Below is a small trained network, with its code and all its weights. Each question gives an input and a class and asks what happens when units are switched off, that is, made to give their printed mean instead of their output.

import numpy as np


def w(rows, s, z=0):
    codes = np.array(rows[::2]) - 128.0
    scale = np.full(codes.shape[1], s)
    scale[-1] = z or s
    return codes * scale


def f(y):
    return y / 2 * (1 + np.tanh(0.7978845608 * (y + 0.044715 * y**3)))


def log_softmax(a):
    a = a - a.max(-1, keepdims=True)
    return a - np.log(np.exp(a).sum(-1, keepdims=True))


def net(x, mask):
    res = np.array(x, float).reshape(1, 3) / 4 @ E
    y = f(res @ A[0][:, :-1].T + A[0][:, -1])
    res = res + np.where(mask, y, B[0][:, -1]) @ B[0][:, :-1]
    return log_softmax(res[-1] @ U[:, :-1].T + U[:, -1])


A, B = {}, {}
E = w([
[31,22,153],'x0',
[99,183,254],'x1',
[50,208,73],'x2',
],0.0093)
A[0] = w([
[137,194,104,254],'neuron 0',
[168,88,202,84],'neuron 1',
[93,173,162,122],'neuron 2',
[205,177,145,82],'neuron 3',
[52,94,139,98],'neuron 4',
[152,212,96,97],'neuron 5',
[202,54,134,98],'neuron 6',
[208,163,149,77],'neuron 7',
[147,150,124,59],'neuron 8',
[37,111,126,120],'neuron 9',
[89,140,7,110],'neuron 10',
[51,191,84,172],'neuron 11',
[104,123,54,108],'neuron 12',
[61,210,180,111],'neuron 13',
[68,202,180,119],'neuron 14',
[159,193,105,86],'neuron 15',
[86,74,138,80],'neuron 16',
[183,70,83,72],'neuron 17',
[147,145,122,56],'neuron 18',
[144,108,54,92],'neuron 19',
[155,128,195,93],'neuron 20',
[121,143,158,56],'neuron 21',
[81,76,161,88],'neuron 22',
[147,149,123,56],'neuron 23',
[106,166,178,82],'neuron 24',
[88,155,92,136],'neuron 25',
[69,92,134,94],'neuron 26',
[113,98,138,104],'neuron 27',
[104,134,31,105],'neuron 28',
[104,140,73,136],'neuron 29',
[176,240,140,105],'neuron 30',
[121,140,176,90],'neuron 31',
[129,139,134,53],'neuron 32',
[200,137,136,98],'neuron 33',
],0.016,0.01)
B[0] = w([
[79,108,144,254],'neuron 0',
[138,193,112,165],'neuron 1',
[180,134,138,172],'neuron 2',
[107,113,104,187],'neuron 3',
[104,114,73,178],'neuron 4',
[99,111,94,207],'neuron 5',
[134,250,171,174],'neuron 6',
[113,133,96,177],'neuron 7',
[141,151,83,128],'neuron 8',
[89,118,99,187],'neuron 9',
[194,155,135,219],'neuron 10',
[59,197,179,231],'neuron 11',
[184,134,127,174],'neuron 12',
[220,142,113,211],'neuron 13',
[204,119,132,207],'neuron 14',
[103,109,77,186],'neuron 15',
[119,137,88,161],'neuron 16',
[177,153,129,167],'neuron 17',
[143,144,90,125],'neuron 18',
[170,50,98,175],'neuron 19',
[192,173,131,156],'neuron 20',
[210,131,59,128],'neuron 21',
[111,114,80,170],'neuron 22',
[147,157,65,127],'neuron 23',
[180,103,91,160],'neuron 24',
[124,194,176,172],'neuron 25',
[104,114,81,165],'neuron 26',
[114,133,120,138],'neuron 27',
[192,139,120,195],'neuron 28',
[143,139,153,172],'neuron 29',
[92,99,104,233],'neuron 30',
[168,129,114,146],'neuron 31',
[145,150,107,118],'neuron 32',
[84,135,109,164],'neuron 33',
],0.013,0.014)
U = w([
[208,112,112,63],'0',
[86,97,54,77],'1',
[141,150,146,223],'2',
[84,89,205,247],'3',
[126,1,166,30],'4',
],0.019,0.011)

Each question gives the input, the list of numbers given to net, and the class t.
The units are the neurons (one row each of A and B). Each row of codes is followed by its name. A weight is (code - 128) times the scale printed after its matrix; where a second scale follows, it is the last column's (A, B and U).
mask holds one flag per neuron, in row order. A switched-off neuron (its flag False) gives its mean, the last column of its row in B, instead of its output. The means were averaged over made-up inputs and are rounded, as every weight is.
A unit's drop is (log p(t) with every unit on - log p(t) with that unit switched off) / (log p(t) with every unit on - log p(t) with every unit switched off).
The circuit of an input: a set's keep is (log p(t) with only the set's units on - log p(t) with every unit switched off) / (log p(t) with every unit on - log p(t) with every unit switched off). Starting from the 12 units with the biggest drops (on a tie, the unit counted first), units are removed one at a time, each time the one whose removal leaves the highest keep (on an exact tie, the one counted first), for as long as the keep stays at least 0.8.
units of the circuit, in order: the units of the circuit, biggest drop first
k most important neurons: the k neurons with the biggest drops, biggest first
drop of u: that unit's drop, to one decimal
input [2,-2,-7], class 2: units of the circuit, in order => [neuron 6]
input [-5,0,5], class 1: 4 most important neurons => [neuron 30; neuron 5; neuron 15; neuron 6]
input [2,-3,0], class 3: 2 most important neurons => [neuron 13; neuron 14]
input [-7,7,2], class 0: 2 most important neurons => [neuron 13; neuron 14]
input [-2,-6,-7], class 2: 2 most important neurons => [neuron 6; neuron 13]
input [-4,1,4], class 1: 2 most important neurons => [neuron 30; neuron 5]
input [8,8,6], class 0: 2 most important neurons => [neuron 13; neuron 14]
input [3,-3,-3], class 3: 2 most important neurons => [neuron 13; neuron 10]
input [2,-2,-5], class 2: 2 most important neurons => [neuron 6; neuron 0]
input [3,-2,6], class 2: drop of neuron 10 => 0.1
input [4,-1,-5], class 2: drop of neuron 30 => 0.3
input [-4,-4,-8], class 2: drop of neuron 6 => 0.4
